Read these off the table that follows.
1) Report the entry just right of 72.6.
2) Report the top entry of the column that holds the smallest entry.
3) Report the smallest entry in the first column.
4) Report the top-right entry.
5) Report the entry directly above 77.5.
6) Report the entry directly below -122.4.
7) Report the largest entry in the last row.
8) Report the bottom-right entry.
[[-147.2 -275.8   50.9   -4.7   95.7   63.2  -26.0 -192.2  -63.3]
 [ -22.6   77.5 -115.8  -76.4  -71.5 -115.0 -103.3  -42.7   32.2]
 [ -77.0    9.4 -154.4    4.0  -17.2  -35.6  -15.4  -12.0   50.3]
 [  26.0  -48.7  -43.0 -186.6   -7.3   57.6  -47.1  -11.7    3.2]
 [ -78.4  104.0  -57.0  -50.6 -113.8   26.3   11.7   56.0    9.0]
 [ -18.9  -26.3  -32.4   13.3  -59.2  -68.6  -38.9  -40.4  -49.5]
 [  -5.2  117.1 -198.3 -147.5   -4.0   -2.1  -70.5   72.6   69.9]
 [ -23.2  -17.1 -122.4  -63.6  -25.0   55.8  -43.8   -1.2  -10.9]
 [  55.0   31.1 -104.7  -83.6   16.3   22.8 -130.9  -95.6 -109.8]
 [ 110.4 -144.4   16.1  -72.8   97.4   -9.4  -78.5 -193.8 -239.5]
 [-104.3  151.3 -282.5 -142.6   19.5   18.5 -100.1   66.4  187.7]
 [ 172.9 -101.1 -128.0 -161.9   66.1  -99.6 -238.1  -88.6  -27.8]
 [-143.3  -22.8   14.3   53.3  -49.1   63.8 -114.0  -29.9  195.1]
 [  46.6 -163.2  -54.1  -87.8   51.4 -201.9 -173.8 -134.9  -13.0]
 [ 124.2 -152.7   31.6  -66.6  148.3  -75.0  -91.4  -80.5 -145.2]
 [ -54.3   16.8  -70.6  -83.3  -73.6  -83.7  -65.1  -77.5  -18.6]]
1) 69.9
2) 50.9
3) -147.2
4) -63.3
5) -275.8
6) -104.7
7) 16.8
8) -18.6
